Here is a tiny trained network, its code and every weight. The questions are about switching its units off for an input and a class, where a switched-off unit gives its printed mean instead of its output.

import numpy as np


def w(rows, s, z=0):
    codes = np.array(rows[::2]) - 128.0
    scale = np.full(codes.shape[1], s)
    scale[-1] = z or s
    return codes * scale


def norm(h):
    return h / np.sqrt((h * h).mean(-1, keepdims=True) + 1e-5)


def f(y):
    return np.maximum(y, 0)


def log_softmax(a):
    a = a - a.max(-1, keepdims=True)
    return a - np.log(np.exp(a).sum(-1, keepdims=True))


def net(x, mask):
    res = np.array(x, float).reshape(1, 5) / 4 @ E
    u = 0
    for l in range(4):
        y = f(norm(res) @ A[l][:, :-1].T + A[l][:, -1])
        res = res + np.where(mask[u : u + 8], y, B[l][:, -1]) @ B[l][:, :-1]
        u += 8
    return log_softmax(norm(res)[-1] @ U[:, :-1].T + U[:, -1])


A, B = {}, {}
E = w([
[133,129,129,126,130,126],'x0',
[153,252,216,79,46,62],'x1',
[70,162,176,114,202,66],'x2',
[161,213,31,150,144,105],'x3',
[125,129,126,127,127,130],'x4',
],0.0039)
A[0] = w([
[153,133,117,123,89,173,63],'0.n0',
[108,190,109,123,96,124,106],'0.n1',
[131,42,128,173,158,142,118],'0.n2',
[149,193,2,131,145,67,139],'0.n3',
[69,146,178,80,235,107,120],'0.n4',
[137,143,157,126,117,73,84],'0.n5',
[122,34,162,181,225,119,3],'0.n6',
[118,44,80,192,219,89,101],'0.n7',
],0.0068,0.0024)
B[0] = w([
[80,118,172,133,139,101,155],'0.n0',
[190,142,187,86,116,110,175],'0.n1',
[153,254,46,86,120,210,221],'0.n2',
[144,90,40,166,126,52,243],'0.n3',
[61,241,164,220,55,144,215],'0.n4',
[113,79,133,69,137,144,168],'0.n5',
[82,172,90,145,170,167,215],'0.n6',
[85,95,163,144,79,126,253],'0.n7',
],0.0066,0.0052)
A[1] = w([
[69,103,130,192,235,80,3],'1.n0',
[173,25,100,140,114,23,161],'1.n1',
[127,55,98,184,186,73,68],'1.n2',
[104,217,175,209,146,108,137],'1.n3',
[171,17,180,2,142,240,133],'1.n4',
[4,161,130,89,229,52,168],'1.n5',
[24,55,68,216,163,132,102],'1.n6',
[111,42,251,192,41,143,128],'1.n7',
],0.0057,0.0036)
B[1] = w([
[122,53,164,182,71,79,139],'1.n0',
[87,183,144,82,71,177,205],'1.n1',
[139,123,147,168,219,161,158],'1.n2',
[148,86,108,121,129,134,241],'1.n3',
[144,209,157,82,202,159,194],'1.n4',
[69,2,144,72,135,59,217],'1.n5',
[200,116,224,197,158,142,252],'1.n6',
[139,192,194,29,143,84,197],'1.n7',
],0.0081,0.0039)
A[2] = w([
[54,162,200,100,88,155,204],'2.n0',
[175,174,88,240,66,99,210],'2.n1',
[88,82,82,185,246,176,46],'2.n2',
[167,120,93,252,105,90,5],'2.n3',
[231,165,111,210,146,252,115],'2.n4',
[165,91,76,190,142,52,130],'2.n5',
[195,61,156,85,107,25,61],'2.n6',
[134,134,132,244,72,2,167],'2.n7',
],0.0065,0.0017)
B[2] = w([
[188,130,127,157,150,94,236],'2.n0',
[213,86,153,187,120,120,225],'2.n1',
[139,138,174,79,21,73,218],'2.n2',
[153,137,126,163,174,52,193],'2.n3',
[143,181,2,135,209,85,254],'2.n4',
[47,210,141,98,92,204,187],'2.n5',
[12,114,63,187,156,167,178],'2.n6',
[135,85,103,78,137,189,231],'2.n7',
],0.0074,0.0055)
A[3] = w([
[1,116,153,109,164,175,176],'3.n0',
[120,149,140,201,179,169,215],'3.n1',
[89,117,60,193,101,136,149],'3.n2',
[76,93,64,60,109,113,42],'3.n3',
[129,59,97,156,130,51,130],'3.n4',
[170,197,129,60,130,175,14],'3.n5',
[148,127,130,67,57,155,253],'3.n6',
[122,37,95,227,186,119,37],'3.n7',
],0.0092,0.0034)
B[3] = w([
[190,194,64,156,51,163,217],'3.n0',
[25,146,103,179,117,235,237],'3.n1',
[131,95,255,50,101,93,254],'3.n2',
[39,82,32,29,190,143,155],'3.n3',
[58,19,133,29,175,97,194],'3.n4',
[197,106,103,96,233,236,201],'3.n5',
[128,54,104,184,52,91,202],'3.n6',
[143,54,216,217,220,100,211],'3.n7',
],0.0065,0.0055)
U = w([
[129,230,54,111,239,227,179],'0',
[206,68,35,234,255,75,42],'1',
[24,243,203,201,62,230,21],'2',
[64,27,194,200,193,63,218],'3',
[222,221,206,33,177,137,250],'4',
[227,69,54,139,59,56,219],'5',
[69,207,240,69,49,14,85],'6',
[43,67,41,15,93,64,77],'7',
],0.0098,0.0024)

Each question gives the input, the list of numbers given to net, and the class t.
The units are the neurons (one row each of A and B). Each row of codes is followed by its name. A weight is (code - 128) times the scale printed after its matrix; where a second scale follows, it is the last column's (A, B and U).
mask holds one flag per neuron, layer by layer. A switched-off neuron (its flag False) gives its mean, the last column of its row in B, instead of its output. The means were averaged over made-up inputs and are rounded, as every weight is.
A unit's drop is (log p(t) with every unit on - log p(t) with that unit switched off) / (log p(t) with every unit on - log p(t) with every unit switched off).
The circuit of an input: a set's keep is (log p(t) with only the set's units on - log p(t) with every unit switched off) / (log p(t) with every unit on - log p(t) with every unit switched off). Starting from the 12 units with the biggest drops (on a tie, the unit counted first), units are removed one at a time, each time the one whose removal leaves the highest keep (on an exact tie, the one counted first), for as long as the keep stays at least 0.8.
units of the circuit, in order: the units of the circuit, biggest drop first
unit that matters most: the unit with the biggest drop
top k neurons: the k neurons with the biggest drops, biggest first
k most important neurons of layer l: the k neurons of layer l with the biggest drops, biggest first
drop when u is switched off: that unit's drop, to one decimal
input [-5,2,-6,-3,-6], class 4: unit that matters most => 1.n7
input [6,2,-4,-4,3], class 4: units of the circuit, in order => [1.n7 3.n5]
input [5,0,-8,4,0], class 1: 4 most important neurons of layer 0 => [0.n3 0.n2 0.n0 0.n7]
input [5,8,-2,-2,2], class 4: 2 most important neurons of layer 1 => [1.n5 1.n4]
input [7,-7,-1,-2,6], class 0: top 4 neurons => [0.n2 0.n3 2.n4 0.n4]
input [4,0,-5,-1,-5], class 0: top 2 neurons => [0.n3 0.n7]
input [-7,-8,1,1,2], class 3: 4 most important neurons of layer 1 => [1.n6 1.n7 1.n4 1.n1]
input [-3,1,5,-2,1], class 6: 3 most important neurons of layer 2 => [2.n6 2.n0 2.n5]
input [-7,8,0,2,-1], class 5: 2 most important neurons of layer 0 => [0.n1 0.n6]
input [-3,2,-4,-3,0], class 4: top 4 neurons => [1.n7 0.n4 0.n2 0.n3]
input [1,-8,8,-1,4], class 2: top 2 neurons => [0.n4 0.n2]
input [-4,7,-3,1,-5], class 5: top 3 neurons => [3.n6 1.n5 2.n4]
input [-2,5,-2,7,0], class 5: top 2 neurons => [1.n5 2.n1]
input [-6,1,5,-4,6], class 6: unit that matters most => 0.n4
input [-3,3,-4,1,2], class 5: top 2 neurons => [3.n6 0.n7]
input [7,-8,-5,-2,6], class 0: 3 most important neurons of layer 0 => [0.n3 0.n2 0.n4]
input [-1,4,-2,4,3], class 5: top 2 neurons => [1.n5 1.n1]
input [3,1,8,3,-1], class 7: top 2 neurons => [1.n5 1.n6]
input [0,1,8,1,-2], class 7: top 3 neurons => [1.n5 1.n3 1.n6]
input [5,0,7,8,2], class 3: unit that matters most => 0.n3
input [1,2,6,3,-7], class 7: 2 most important neurons of layer 1 => [1.n5 1.n6]
input [5,-3,6,-5,-3], class 2: top 2 neurons => [0.n4 0.n3]
input [-4,1,2,-6,0], class 6: top 3 neurons => [0.n3 0.n4 1.n7]
input [4,-5,1,2,3], class 3: top 3 neurons => [0.n7 1.n6 0.n6]
input [-1,7,0,0,-7], class 4: top 4 neurons => [0.n3 0.n1 1.n5 2.n2]
input [-3,-8,3,2,7], class 3: top 2 neurons => [1.n6 0.n7]
input [2,-3,3,0,7], class 2: units of the circuit, in order => [0.n4]
input [-4,8,-4,-5,6], class 4: drop when 0.n3 is switched off => 0.2
input [4,7,3,8,5], class 7: drop when 0.n2 is switched off => 0.1
input [7,-5,-6,-3,0], class 0: drop when 0.n3 is switched off => 0.3
